Here is a tiny trained network, its code and every weight. The questions are about switching its units off for an input and a class, where a switched-off unit gives its printed mean instead of its output.

import numpy as np


def w(rows, s, z=0):
    codes = np.array(rows[::2]) - 128.0
    scale = np.full(codes.shape[1], s)
    scale[-1] = z or s
    return codes * scale


def f(y):
    return y / 2 * (1 + np.tanh(0.7978845608 * (y + 0.044715 * y**3)))


def log_softmax(a):
    a = a - a.max(-1, keepdims=True)
    return a - np.log(np.exp(a).sum(-1, keepdims=True))


def net(x, mask):
    res = np.array(x, float).reshape(1, 8) / 4 @ E
    y = f(res @ A[0][:, :-1].T + A[0][:, -1])
    res = res + np.where(mask, y, B[0][:, -1]) @ B[0][:, :-1]
    return log_softmax(res[-1] @ U[:, :-1].T + U[:, -1])


A, B = {}, {}
E = w([
[97,112,123,110,122,142,130],'x0',
[113,121,112,119,129,136,122],'x1',
[30,185,210,212,174,173,34],'x2',
[20,112,74,176,200,10,180],'x3',
[172,2,183,109,223,91,58],'x4',
[114,121,126,118,128,136,130],'x5',
[129,131,128,121,129,126,124],'x6',
[147,140,142,135,132,117,134],'x7',
],0.0096)
A[0] = w([
[182,134,179,91,115,165,114,186],'n0',
[143,111,197,107,121,163,94,132],'n1',
[59,196,216,219,214,170,66,189],'n2',
[87,162,116,175,141,39,200,183],'n3',
[137,155,69,132,63,123,170,167],'n4',
[136,99,115,136,111,57,222,188],'n5',
[192,125,112,62,76,144,145,182],'n6',
[153,35,156,76,198,94,60,184],'n7',
[183,84,98,44,128,129,232,241],'n8',
[156,118,183,105,115,222,95,179],'n9',
[103,254,93,116,79,143,173,254],'n10',
[177,114,137,87,63,156,137,172],'n11',
[106,159,162,124,100,181,115,132],'n12',
[82,234,130,115,97,175,129,179],'n13',
[187,121,152,108,63,222,71,243],'n14',
],0.01,0.009)
B[0] = w([
[178,160,176,134,138,145,109,195],'n0',
[140,185,161,73,132,119,72,172],'n1',
[30,132,166,149,156,168,87,255],'n2',
[50,101,68,96,129,147,162,199],'n3',
[150,101,100,108,99,190,153,190],'n4',
[153,58,41,63,156,108,129,188],'n5',
[215,79,147,184,104,148,147,202],'n6',
[158,118,192,113,199,52,72,216],'n7',
[254,33,110,135,132,103,139,231],'n8',
[154,181,199,108,113,145,99,209],'n9',
[116,125,66,156,25,191,194,244],'n10',
[200,100,177,179,104,157,159,192],'n11',
[110,185,164,145,91,112,143,167],'n12',
[95,187,100,181,73,121,166,207],'n13',
[193,220,247,148,91,141,105,248],'n14',
],0.0096,0.018)
U = w([
[198,110,123,187,88,209,195,199],'0',
[129,78,8,23,70,136,164,253],'1',
[93,216,151,169,25,134,129,34],'2',
[3,140,78,171,126,141,179,103],'3',
[221,97,172,127,134,56,101,135],'4',
[157,73,83,28,224,2,140,50],'5',
[133,210,179,47,197,160,57,110],'6',
[36,24,157,177,202,84,64,81],'7',
],0.0075,0.0015)

Each question gives the input, the list of numbers given to net, and the class t.
The units are the neurons (one row each of A and B). Each row of codes is followed by its name. A weight is (code - 128) times the scale printed after its matrix; where a second scale follows, it is the last column's (A, B and U).
mask holds one flag per neuron, in row order. A switched-off neuron (its flag False) gives its mean, the last column of its row in B, instead of its output. The means were averaged over made-up inputs and are rounded, as every weight is.
A unit's drop is (log p(t) with every unit on - log p(t) with that unit switched off) / (log p(t) with every unit on - log p(t) with every unit switched off).
The circuit of an input: a set's keep is (log p(t) with only the set's units on - log p(t) with every unit switched off) / (log p(t) with every unit on - log p(t) with every unit switched off). Starting from the 12 units with the biggest drops (on a tie, the unit counted first), units are removed one at a time, each time the one whose removal leaves the highest keep (on an exact tie, the one counted first), for as long as the keep stays at least 0.8.
units of the circuit, in order: the units of the circuit, biggest drop first
k most important neurons: the k neurons with the biggest drops, biggest first
drop of u: that unit's drop, to one decimal
input [5,7,7,0,2,4,-2,-8], class 6: units of the circuit, in order	(n10)
input [-5,-5,3,1,7,-3,-7,3], class 7: units of the circuit, in order	(n14; n2)
input [-4,0,-4,1,-7,-3,-6,1], class 1: units of the circuit, in order	(n14; n5)
input [-4,6,8,5,0,0,6,-6], class 3: 2 most important neurons	(n7; n8)
input [-6,8,6,0,3,-3,1,-6], class 6: 2 most important neurons	(n8; n3)
input [-3,8,7,-8,0,6,-3,-4], class 2: 3 most important neurons	(n13; n7; n12)
input [5,-5,0,4,1,-5,2,-3], class 5: 2 most important neurons	(n10; n2)
input [-5,8,1,-8,-2,2,-1,-3], class 2: 2 most important neurons	(n14; n8)
input [-8,3,0,5,1,7,5,7], class 5: drop of n10	0.2
input [-8,-6,7,2,-5,2,-4,2], class 3: drop of n14	0.1
input [4,0,5,1,-1,-3,7,3], class 3: drop of n2	0.1
input [1,2,-2,-7,1,-3,1,1], class 4: drop of n10	0.3
input [8,3,3,7,1,-8,5,3], class 7: 2 most important neurons	(n10; n13)
input [0,-5,1,-3,-2,-2,8,-7], class 2: units of the circuit, in order	(n8)
